Here is a tiny trained network, its code and every weight. The questions are about switching its units off for an input and a class, where a switched-off unit gives its printed mean instead of its output.

import numpy as np


def w(rows, s, z=0):
    codes = np.array(rows[::2]) - 128.0
    scale = np.full(codes.shape[1], s)
    scale[-1] = z or s
    return codes * scale


def f(y):
    return np.maximum(y, 0)


def log_softmax(a):
    a = a - a.max(-1, keepdims=True)
    return a - np.log(np.exp(a).sum(-1, keepdims=True))


def net(x, mask):
    res = np.array(x, float).reshape(1, 5) / 4 @ E
    y = f(res @ A[0][:, :-1].T + A[0][:, -1])
    res = res + np.where(mask, y, B[0][:, -1]) @ B[0][:, :-1]
    return log_softmax(res[-1] @ U[:, :-1].T + U[:, -1])


A, B = {}, {}
E = w([
[198,37,69,45,46,139,179],'x0',
[216,130,73,154,141,56,7],'x1',
[137,140,141,98,122,120,120],'x2',
[149,105,158,163,118,146,105],'x3',
[141,132,146,105,134,102,132],'x4',
],0.014)
A[0] = w([
[96,109,183,97,118,194,190,21],'n1',
[182,88,63,155,152,59,92,26],'n2',
[185,11,73,61,33,139,159,152],'n3',
[144,105,84,125,118,101,66,79],'n4',
[138,204,229,158,202,143,106,118],'n5',
[61,83,217,108,77,154,198,41],'n6',
[143,176,137,120,126,118,139,178],'n7',
[21,171,143,121,151,119,50,254],'n8',
[145,95,88,126,103,88,48,60],'n9',
[119,86,152,156,119,108,153,66],'n10',
],0.011,0.0023)
B[0] = w([
[180,164,93,135,79,97,71,197],'n1',
[171,184,60,138,109,127,173,193],'n2',
[31,94,225,233,197,97,249,251],'n3',
[225,190,156,108,55,148,106,175],'n4',
[66,104,131,117,180,102,203,210],'n5',
[222,214,36,68,65,134,116,211],'n6',
[149,91,137,117,156,141,141,142],'n7',
[55,106,153,176,149,156,86,201],'n8',
[167,125,70,39,113,116,107,185],'n9',
[128,125,81,153,152,152,114,140],'n10',
],0.011,0.021)
U = w([
[12,86,255,168,178,121,137,253],'0',
[184,158,53,36,47,129,88,3],'1',
],0.0094,0.0018)

Each question gives the input, the list of numbers given to net, and the class t.
The units are the neurons (one row each of A and B). Each row of codes is followed by its name. A weight is (code - 128) times the scale printed after its matrix; where a second scale follows, it is the last column's (A, B and U).
mask holds one flag per neuron, in row order. A switched-off neuron (its flag False) gives its mean, the last column of its row in B, instead of its output. The means were averaged over made-up inputs and are rounded, as every weight is.
A unit's drop is (log p(t) with every unit on - log p(t) with that unit switched off) / (log p(t) with every unit on - log p(t) with every unit switched off).
The circuit of an input: a set's keep is (log p(t) with only the set's units on - log p(t) with every unit switched off) / (log p(t) with every unit on - log p(t) with every unit switched off). Starting from all 10 units, units are removed one at a time, each time the one whose removal leaves the highest keep (on an exact tie, the one counted first), for as long as the keep stays at least 0.8.
units of the circuit, in order: the units of the circuit, biggest drop first
k most important neurons: the k neurons with the biggest drops, biggest first
drop of u: that unit's drop, to one decimal
input [4,-5,6,2,-2], class 1: 3 most important neurons	[n6 n1 n8]
input [3,3,8,-7,-1], class 0: units of the circuit, in order	[n6]
input [1,-2,-2,-2,-2], class 1: 3 most important neurons	[n3 n8 n5]
input [1,-2,-3,7,5], class 1: 2 most important neurons	[n3 n8]
input [7,7,7,2,-8], class 0: 3 most important neurons	[n3 n6 n1]
input [8,-8,3,2,-8], class 0: 2 most important neurons	[n3 n9]
input [-4,-5,-7,5,-6], class 1: 3 most important neurons	[n3 n6 n1]
input [1,-2,-1,-5,-4], class 1: 3 most important neurons	[n3 n8 n5]
input [5,-2,-5,0,7], class 0: drop of n3	2.1
input [-2,3,3,-2,0], class 1: drop of n5	0.0
input [5,-8,1,1,2], class 1: drop of n6	6.2
